Here is a tiny trained network, its code and every weight. The questions are about switching its units off for an input and a class, where a switched-off unit gives its printed mean instead of its output.

import numpy as np


def w(rows, s, z=0):
    codes = np.array(rows[::2]) - 128.0
    scale = np.full(codes.shape[1], s)
    scale[-1] = z or s
    return codes * scale


def f(y):
    return np.maximum(y, 0)


def log_softmax(a):
    a = a - a.max(-1, keepdims=True)
    return a - np.log(np.exp(a).sum(-1, keepdims=True))


def net(x, mask):
    res = np.array(x, float).reshape(1, 7) / 4 @ E
    y = f(res @ A[0][:, :-1].T + A[0][:, -1])
    res = res + np.where(mask, y, B[0][:, -1]) @ B[0][:, :-1]
    return log_softmax(res[-1] @ U[:, :-1].T + U[:, -1])


A, B = {}, {}
E = w([
[87,108,243,172,183,118,141],'x0',
[89,157,120,86,235,128,126],'x1',
[171,181,133,73,115,46,204],'x2',
[91,233,190,44,119,189,130],'x3',
[182,74,190,105,153,255,173],'x4',
[148,166,114,208,157,147,87],'x5',
[206,177,135,193,188,123,182],'x6',
],0.0082)
A[0] = w([
[96,167,37,153,63,122,92,147],'n1',
[74,149,209,80,213,137,142,204],'n2',
[97,1,101,170,195,147,52,161],'n3',
[166,104,115,173,141,113,160,190],'n4',
[113,40,146,193,98,193,102,147],'n5',
[206,94,134,162,153,91,174,174],'n6',
[106,135,209,117,78,183,107,162],'n7',
[121,22,106,152,209,191,89,141],'n8',
[144,9,169,187,87,171,85,172],'n9',
[146,95,104,160,173,146,61,173],'n10',
[205,128,125,212,160,66,200,153],'n11',
[71,135,90,148,133,29,38,190],'n12',
[112,49,127,41,99,106,131,199],'n13',
[225,175,168,67,103,149,171,255],'n14',
[71,60,93,169,151,110,16,196],'n15',
[146,247,158,113,122,217,143,182],'n16',
],0.0083,0.0053)
B[0] = w([
[148,122,63,129,101,118,67,198],'n1',
[51,164,255,73,151,156,135,245],'n2',
[173,223,143,142,59,170,194,245],'n3',
[189,134,152,152,137,80,147,198],'n4',
[180,112,164,238,88,203,142,223],'n5',
[184,99,186,139,166,55,185,211],'n6',
[95,74,182,147,133,165,88,209],'n7',
[178,187,140,122,129,217,195,233],'n8',
[210,102,175,213,61,178,137,244],'n9',
[197,197,103,133,144,130,134,201],'n10',
[193,121,164,224,225,25,175,228],'n11',
[114,214,98,173,67,63,68,227],'n12',
[83,74,126,78,15,109,182,213],'n13',
[84,26,58,103,212,125,155,254],'n14',
[138,208,124,150,62,147,121,235],'n15',
[101,91,79,115,219,180,94,240],'n16',
],0.0074,0.0089)
U = w([
[187,181,135,157,93,177,188,54],'0',
[183,116,142,165,188,18,192,136],'1',
[132,137,2,97,176,117,118,254],'2',
[121,181,68,150,71,67,37,152],'3',
[56,168,191,95,96,73,131,108],'4',
[79,119,158,108,220,178,123,123],'5',
[148,20,149,184,94,152,97,109],'6',
[98,25,93,49,78,119,205,116],'7',
],0.009,0.002)

Each question gives the input, the list of numbers given to net, and the class t.
The units are the neurons (one row each of A and B). Each row of codes is followed by its name. A weight is (code - 128) times the scale printed after its matrix; where a second scale follows, it is the last column's (A, B and U).
mask holds one flag per neuron, in row order. A switched-off neuron (its flag False) gives its mean, the last column of its row in B, instead of its output. The means were averaged over made-up inputs and are rounded, as every weight is.
A unit's drop is (log p(t) with every unit on - log p(t) with that unit switched off) / (log p(t) with every unit on - log p(t) with every unit switched off).
The circuit of an input: a set's keep is (log p(t) with only the set's units on - log p(t) with every unit switched off) / (log p(t) with every unit on - log p(t) with every unit switched off). Starting from the 12 units with the biggest drops (on a tie, the unit counted first), units are removed one at a time, each time the one whose removal leaves the highest keep (on an exact tie, the one counted first), for as long as the keep stays at least 0.8.
units of the circuit, in order: the units of the circuit, biggest drop first
top k neurons: the k neurons with the biggest drops, biggest first
drop of u: that unit's drop, to one decimal
input [-3,-6,4,-8,6,-4,0], class 1: units of the circuit, in order	(n11)
input [7,-3,0,3,-1,-4,-2], class 4: units of the circuit, in order	(n2; n8)
input [-1,7,1,4,-3,7,7], class 5: top 2 neurons	(n16; n2)
input [-1,-5,6,5,-7,-4,-1], class 3: units of the circuit, in order	(n12; n1)
input [0,6,6,2,7,-2,8], class 5: units of the circuit, in order	(n2; n14)
input [-7,5,6,-5,8,1,0], class 1: top 2 neurons	(n6; n11)
input [5,4,4,0,0,-4,-1], class 4: top 2 neurons	(n2; n16)
input [8,-5,-1,4,-3,0,0], class 4: top 2 neurons	(n14; n2)
input [5,-8,1,2,6,-3,6], class 6: top 2 neurons	(n7; n9)
input [7,-5,-3,-5,8,-7,4], class 0: top 2 neurons	(n8; n3)
input [-2,0,6,8,-6,0,-8], class 3: top 3 neurons	(n12; n1; n6)
input [-6,-6,4,1,-5,1,2], class 3: top 2 neurons	(n1; n12)
input [-3,4,8,5,7,-2,-1], class 5: drop of n16	0.3
input [-7,7,7,-7,-5,-6,-2], class 3: units of the circuit, in order	(n12)
input [-8,-1,-2,8,1,7,8], class 2: drop of n16	0.0
input [-4,2,7,-1,3,3,-8], class 7: drop of n13	0.1
